Below is a small trained network, with its code and all its weights. Each question gives an input and a target symbol and asks what happens when units are switched off, that is, made to give their printed mean instead of their output.

import numpy as np


def w(rows, s, z=0):
    codes = np.array(rows[::2]) - 128.0
    scale = np.full(codes.shape[1], s)
    scale[-1] = z or s
    return codes * scale


def softmax(a):
    e = np.exp(a - a.max(-1, keepdims=True))
    return e / e.sum(-1, keepdims=True)


def log_softmax(a):
    a = a - a.max(-1, keepdims=True)
    return a - np.log(np.exp(a).sum(-1, keepdims=True))


def net(x, mask):
    ids = ['αβγεζηθλξπτψω'.index(c) for c in x.split()]
    T = len(ids)
    res = E[ids] + P[:T]
    u = 0
    for l in range(3):
        r = res
        for j in range(2):
            rows = slice(4 * j, 4 * j + 4)
            q, k, v = (r @ M[l][rows].T for M in (Q, K, V))
            z = softmax(np.where(np.tri(T) > 0, q @ k.T / 4**0.5, -1e9)) @ v
            o = O[l][rows]
            res = res + np.where(mask[u + j], z, o[:, -1]) @ o[:, :-1]
        u += 2
    return log_softmax(res[-1] @ U[:, :-1].T + U[:, -1])


Q, K, V, O = {}, {}, {}, {}
E = w([
[254,180,107],'α',
[126,183,145],'β',
[167,141,142],'γ',
[182,174,181],'ε',
[169,126,92],'ζ',
[135,145,150],'η',
[146,149,140],'θ',
[140,145,152],'λ',
[37,149,203],'ξ',
[135,153,141],'π',
[136,148,143],'τ',
[52,127,130],'ψ',
[138,156,140],'ω',
],0.0089)
P = w([
[152,64,162],'0',
[147,255,85],'1',
[173,120,197],'2',
[61,236,88],'3',
[141,105,232],'4',
[41,189,97],'5',
[182,114,230],'6',
[50,167,90],'7',
[225,128,235],'8',
],0.0091)
Q[0] = w([
[131,60,110],'L0H1',
[90,187,125],'L0H1',
[176,79,136],'L0H1',
[109,17,102],'L0H1',
[98,209,56],'L0H2',
[197,9,214],'L0H2',
[109,254,58],'L0H2',
[174,141,68],'L0H2',
],0.008)
K[0] = w([
[157,156,132],'L0H1',
[122,95,94],'L0H1',
[101,189,180],'L0H1',
[162,174,124],'L0H1',
[89,234,77],'L0H2',
[163,26,139],'L0H2',
[103,248,95],'L0H2',
[160,178,86],'L0H2',
],0.011)
V[0] = w([
[63,254,153],'L0H1',
[194,63,71],'L0H1',
[173,179,164],'L0H1',
[47,93,57],'L0H1',
[168,14,125],'L0H2',
[99,232,42],'L0H2',
[111,129,169],'L0H2',
[106,115,192],'L0H2',
],0.0085)
O[0] = w([
[107,246,191,232],'L0H1',
[191,26,2,27],'L0H1',
[249,198,190,169],'L0H1',
[18,132,67,77],'L0H1',
[133,28,151,2],'L0H2',
[101,239,19,181],'L0H2',
[173,127,171,162],'L0H2',
[192,124,220,165],'L0H2',
],0.0055,0.0034)
Q[1] = w([
[106,237,80],'L1H1',
[167,36,161],'L1H1',
[42,11,78],'L1H1',
[1,116,167],'L1H1',
[162,179,243],'L1H2',
[84,8,84],'L1H2',
[53,105,87],'L1H2',
[254,118,227],'L1H2',
],0.0049)
K[1] = w([
[104,156,85],'L1H1',
[173,82,173],'L1H1',
[122,95,107],'L1H1',
[94,95,122],'L1H1',
[164,2,160],'L1H2',
[147,153,62],'L1H2',
[62,168,101],'L1H2',
[157,80,119],'L1H2',
],0.0097)
V[1] = w([
[133,218,88],'L1H1',
[33,89,180],'L1H1',
[200,227,142],'L1H1',
[211,117,187],'L1H1',
[135,219,136],'L1H2',
[89,205,167],'L1H2',
[254,88,106],'L1H2',
[219,59,100],'L1H2',
],0.0077)
O[1] = w([
[80,82,96,238],'L1H1',
[254,148,104,105],'L1H1',
[58,68,146,255],'L1H1',
[124,129,196,116],'L1H1',
[109,61,175,122],'L1H2',
[153,35,161,146],'L1H2',
[88,189,167,141],'L1H2',
[96,189,127,132],'L1H2',
],0.0093,0.0074)
Q[2] = w([
[159,131,150],'L2H1',
[119,177,224],'L2H1',
[116,164,254],'L2H1',
[103,216,138],'L2H1',
[175,163,185],'L2H2',
[114,119,114],'L2H2',
[76,64,78],'L2H2',
[77,115,159],'L2H2',
],0.007)
K[2] = w([
[121,118,110],'L2H1',
[253,182,93],'L2H1',
[249,206,71],'L2H1',
[159,227,185],'L2H1',
[194,121,130],'L2H2',
[101,155,144],'L2H2',
[23,132,123],'L2H2',
[85,167,21],'L2H2',
],0.0066)
V[2] = w([
[134,179,14],'L2H1',
[52,107,94],'L2H1',
[57,119,159],'L2H1',
[69,141,146],'L2H1',
[12,100,95],'L2H2',
[132,91,241],'L2H2',
[47,153,2],'L2H2',
[211,134,61],'L2H2',
],0.008)
O[2] = w([
[215,207,223,99],'L2H1',
[117,186,106,113],'L2H1',
[52,182,38,153],'L2H1',
[66,168,81,157],'L2H1',
[197,132,59,253],'L2H2',
[25,105,75,99],'L2H2',
[255,136,110,247],'L2H2',
[129,140,209,16],'L2H2',
],0.0065,0.0066)
U = w([
[120,194,86,172],'α',
[155,53,101,253],'β',
[115,157,150,77],'γ',
[63,125,108,4],'ε',
[176,194,172,41],'ζ',
[122,126,148,113],'η',
[127,130,147,89],'θ',
[118,128,147,106],'λ',
[121,2,137,109],'ξ',
[132,117,145,99],'π',
[130,123,145,106],'τ',
[221,47,198,221],'ψ',
[130,116,144,101],'ω',
],0.0063,0.0058)

Each question gives the input, a string of symbols that net reads in full, and the target symbol t.
The units are the heads (4 rows each of Q, K, V and O). Each row of codes is followed by its name. A weight is (code - 128) times the scale printed after its matrix; where a second scale follows, it is the last column's (O and U).
mask holds one flag per head, layer by layer. A switched-off head (its flag False) gives its mean, the last column of its rows in O, instead of its output. The means were averaged over made-up inputs and are rounded, as every weight is.
A unit's drop is (log p(t) with every unit on - log p(t) with that unit switched off) / (log p(t) with every unit on - log p(t) with every unit switched off).
The circuit of an input: a set's keep is (log p(t) with only the set's units on - log p(t) with every unit switched off) / (log p(t) with every unit on - log p(t) with every unit switched off). Starting from all 6 units, units are removed one at a time, each time the one whose removal leaves the highest keep (on an exact tie, the one counted first), for as long as the keep stays at least 0.8.
units of the circuit, in order: the units of the circuit, biggest drop first
unit that matters most: the unit with the biggest drop
heads that matter: for each layer, one digit per head in row order, 1 if its drop is at least 0.15 and else 0, layers parted by /
input ε η γ ζ ψ ψ ψ γ ζ, target ε: heads that matter -> 11 / 11 / 11
input ξ ψ ψ, target ξ: units of the circuit, in order -> (L1H1 L2H2 L2H1 L0H2)
input ψ η ε, target ψ: heads that matter -> 10 / 11 / 10
input ξ α ξ γ ξ ξ ψ γ ζ, target ξ: units of the circuit, in order -> (L1H1 L2H2 L2H1 L0H2)
input ω τ β ζ, target α: heads that matter -> 11 / 10 / 11
input ζ ε ψ ψ ξ γ λ ζ π, target ζ: heads that matter -> 11 / 01 / 10
input ψ ψ ξ ζ λ, target ψ: heads that matter -> 11 / 11 / 10
input ξ ε ξ, target ξ: units of the circuit, in order -> (L2H2 L2H1 L1H2)
input ω ψ λ ψ ψ τ, target α: units of the circuit, in order -> (L0H2 L2H1)
input ξ ψ η ξ τ, target ξ: units of the circuit, in order -> (L1H1 L2H2 L2H1 L0H2)
input ε ψ ζ ψ ψ α, target α: heads that matter -> 01 / 00 / 11
input ξ ε γ, target ξ: heads that matter -> 00 / 10 / 11
input ψ ζ β ζ θ, target ψ: units of the circuit, in order -> (L2H1 L0H1 L1H1 L0H2)
input ξ γ ε ε, target β: heads that matter -> 01 / 10 / 11
input ζ ψ ω ξ ζ π, target α: unit that matters most -> L0H2
input ψ ξ ε ξ τ ψ β α ζ, target ψ: units of the circuit, in order -> (L1H1 L0H1 L2H1 L0H2)
input ψ γ η ψ ψ τ γ, target ψ: units of the circuit, in order -> (L1H1 L0H2)
input α ξ γ β ζ, target α: units of the circuit, in order -> (L1H2 L0H1 L2H1)
input γ ψ ψ ψ α ε, target α: unit that matters most -> L0H2
input ψ γ ζ ψ ψ ζ, target β: unit that matters most -> L1H2
input ω ε ξ ψ ζ η, target α: heads that matter -> 01 / 10 / 11
input τ ε ψ ω ζ ψ η γ, target α: units of the circuit, in order -> (L0H2 L2H1 L1H1)
input ζ ξ λ ψ ψ, target ζ: heads that matter -> 11 / 11 / 10
input ψ λ π ξ ζ α ε ψ, target β: units of the circuit, in order -> (L1H2 L2H2 L0H2 L1H1)
input ξ θ θ ξ, target β: heads that matter -> 11 / 10 / 11
input ψ λ θ ξ γ ψ β, target ψ: heads that matter -> 11 / 11 / 10
input ζ β τ, target ζ: unit that matters most -> L1H2
